Each row is followed by its group and then its class within the group.
[ 24   7  -3   2   8   9 -21   1 -15   3  12  -7  -4 -31  -3  10   4  -7
  13   1   5  -5  38 -14  -1 -14  -7  26  -2  -9 -19  14 -18   0  29  14
  14 -14  25   7   5  -2  -1   8]
P:q658
[ -4  -6   5  -2 -11  -2  -9   9  -2  -6  -5   9   7  -8   6  -5  -7   1
   2   0  -3  -2  -8  14  10   5  -3   5   1  -4  -2   4  -3  -4 -13   1
  -9   6  -9   2  -2   6   4   1]
K:Q20
[ -1   0   4  -4   4 -54 -10   8   2   2   6  -6  -3  -5  -3  -3   5  -7
   5   3   2  -6   3 -15  -9  -1  -7  21  -1   4  -8   5  -1   1   3   9
   5  -9  12   6   3   2  -4   2]
P:q658
[ -9   0  -7  -8  -4   3  -4   3   3  -3   5  -5  -3  -6  -5   7   0  -5
  -3   0 -11  -3   7   1   0   0   0   6  -5  16   9  13  11  -2   4   5
   6  -6   4   2   0  -6   0  -4]
P:q926
[ 0  0  3  8 -9  1 -5 10  6 -3  0 -3 -2 -3 -3 -2  6 -2  2  7  1  1 -3 -3
 -8  0  1  2  2 -2  2 -2 -3  2  8  0  2 -2  1  6  3  6  2  9]
P:q926
[ -3 -11   0  -1  -7  -2  -6   6  -3  -3   1   4   4  -8   5  -5  -3   4
  -7  -7  34  -3  -6   1  16   0  13  -4   3   9   1   1  15   7  -8  -4
  -6   3   2  -5   5   8   1   7]
K:Q20
[ -3  -8  10   4  -3   1 -21   7 -10  -3   2   6   8 -27   9 -10  -4  -5
  -5  -6   9  -3   0  -9  17  -7  -8  10   2  -4  -1  12   0  -4 -19   0
   2  13   5   1   1   3  11   1]
K:Q20
[ -2   4  -5  -4 -14   5   3  -6  -5   4  -3  -3   4 -10   6   7  -5  15
  -9  -5  -1  -3 -11  23  12   3   2 -17  -1  11   6   2  23   0 -18   4
  -5   1   9   9   1   4  -2   4]
E:Q336
[-10  -7   3  -5 -17   1  -1  10   4   1  -2   9   1  -2   2  -6  -9  -5
  -7   2  -7   0  -8  16 -21   7   7 -13  -3  14   0   8   7   5 -28   0
  -2   9 -14  -4  -2  14   7   3]
K:q94
[  0   1  -3  -6   4   4  -5  -8  -6  -3  -5  -3   9   4  -5 -11  -1   0
  -3  -4  -1   1  -9 -25  -3  -2 -19  -4  11   8  -2   7  -8  -2   5   5
   2   5   2   2   8 -24   3   7]
J:q236
[ -8  -2  -4  -4 -13  -3 -12   2   4   2   0   4   0 -18   2  -3  -8  -2
  -6  -7  -2   0 -27  -6   2  14   6 -17  -2  14   7   3  11   8 -19  -2
 -10   2   7  -3   6   0   0   4]
K:q157
[ -4 -14  -3  -9 -37  -3  15  13  26   6  -8   9  -6  27  11 -18 -11   4
 -16   2 -11  -6 -33   7   1   9  18 -24  -2  36  11  -1  14   6 -50  -4
 -31   5 -37 -28  -6  10   6  -5]
K:q94
[ -1  -4   4 -12 -10   4  -3  -6   3  -8  -3  -1  -1   0  -3  -3  -5   3
 -11  -2   3  -1  -9  17   5   3 -13   2  -6  -5  -3  11  25 -11  -9  -2
  -3   1   1  -2  -6   4  -5   9]
E:q560
[ -7  -8  -2  -2  -1   7 -12  -6   1   2  -8   6  -2 -27   9 -11  -6  12
  -4  -8   1   1 -10 -11  14   1  -1 -21  -1  10   7  -7   3  -1 -31  -6
 -17  12  20  -9   4  -5  11  -4]
K:q157

Each row is followed by its group and then its class within the group.
[  5  13 -10   7 -18 -37   6   8  13   6   5   5   5  11   0 -13  12  41
  -2 -16  -9  -2  -5   1  -2  -4  15  -1  -1  10  -1 -17   4   9  -3 -10
   2 -12  -5  11 -41  -5 -18 -11]
q238:D
[  5   9  16   3 -12  10   2  -7  -1   3  -5   1  -4   0 -10  -1  13  11
  -4  -4  -7  26   2   0   0  -2   4   9   2  -5   4  -1   3   8  11   6
  20   4   0  -9 -10  -3  -6   8]
q366:M
[  7   6  11   0  -8  -6  -5  -9   3  -7  -2   0  -3   3  -3  -7   1   0
   0  -8  -9   0   5  -3   5   3   5   4  -1 -15   1  -7   5   6  11  26
   4  -6   5  -6   5  -2  -2   2]
q238:C
[ -2   5  10  -6  -2 -10  -8  -2   5  -7  -3   1   1   3  -6  -2   1   2
   6  -2  -8   3   7   3   0   0   4   2  -1  -6  -2  -5   3   1   7  11
   1   2  19   1  -5   1   1   0]
q238:G
[ -2   2   8   1  -2  -2  -4  -2  -7   2  -5  -4  -3 -20 -20  -6  -8  13
  -3   4  -8  15   2   0  -3   3  -4   5   6 -11  11   4   4  12  11  32
   9 -10  -4 -33  -1  -7  16   7]
q366:B
[  0   2  -1   7   1 -10  -6   9  -5  -4   8   0  -4  -2   0  -6 -11   9
   4 -10   1   0   1   4  -1  -7   8   6   8   2  15  -6   1  -1   5 -18
  -7  -3 -18   3  -9  -5   2  -3]
q774:W
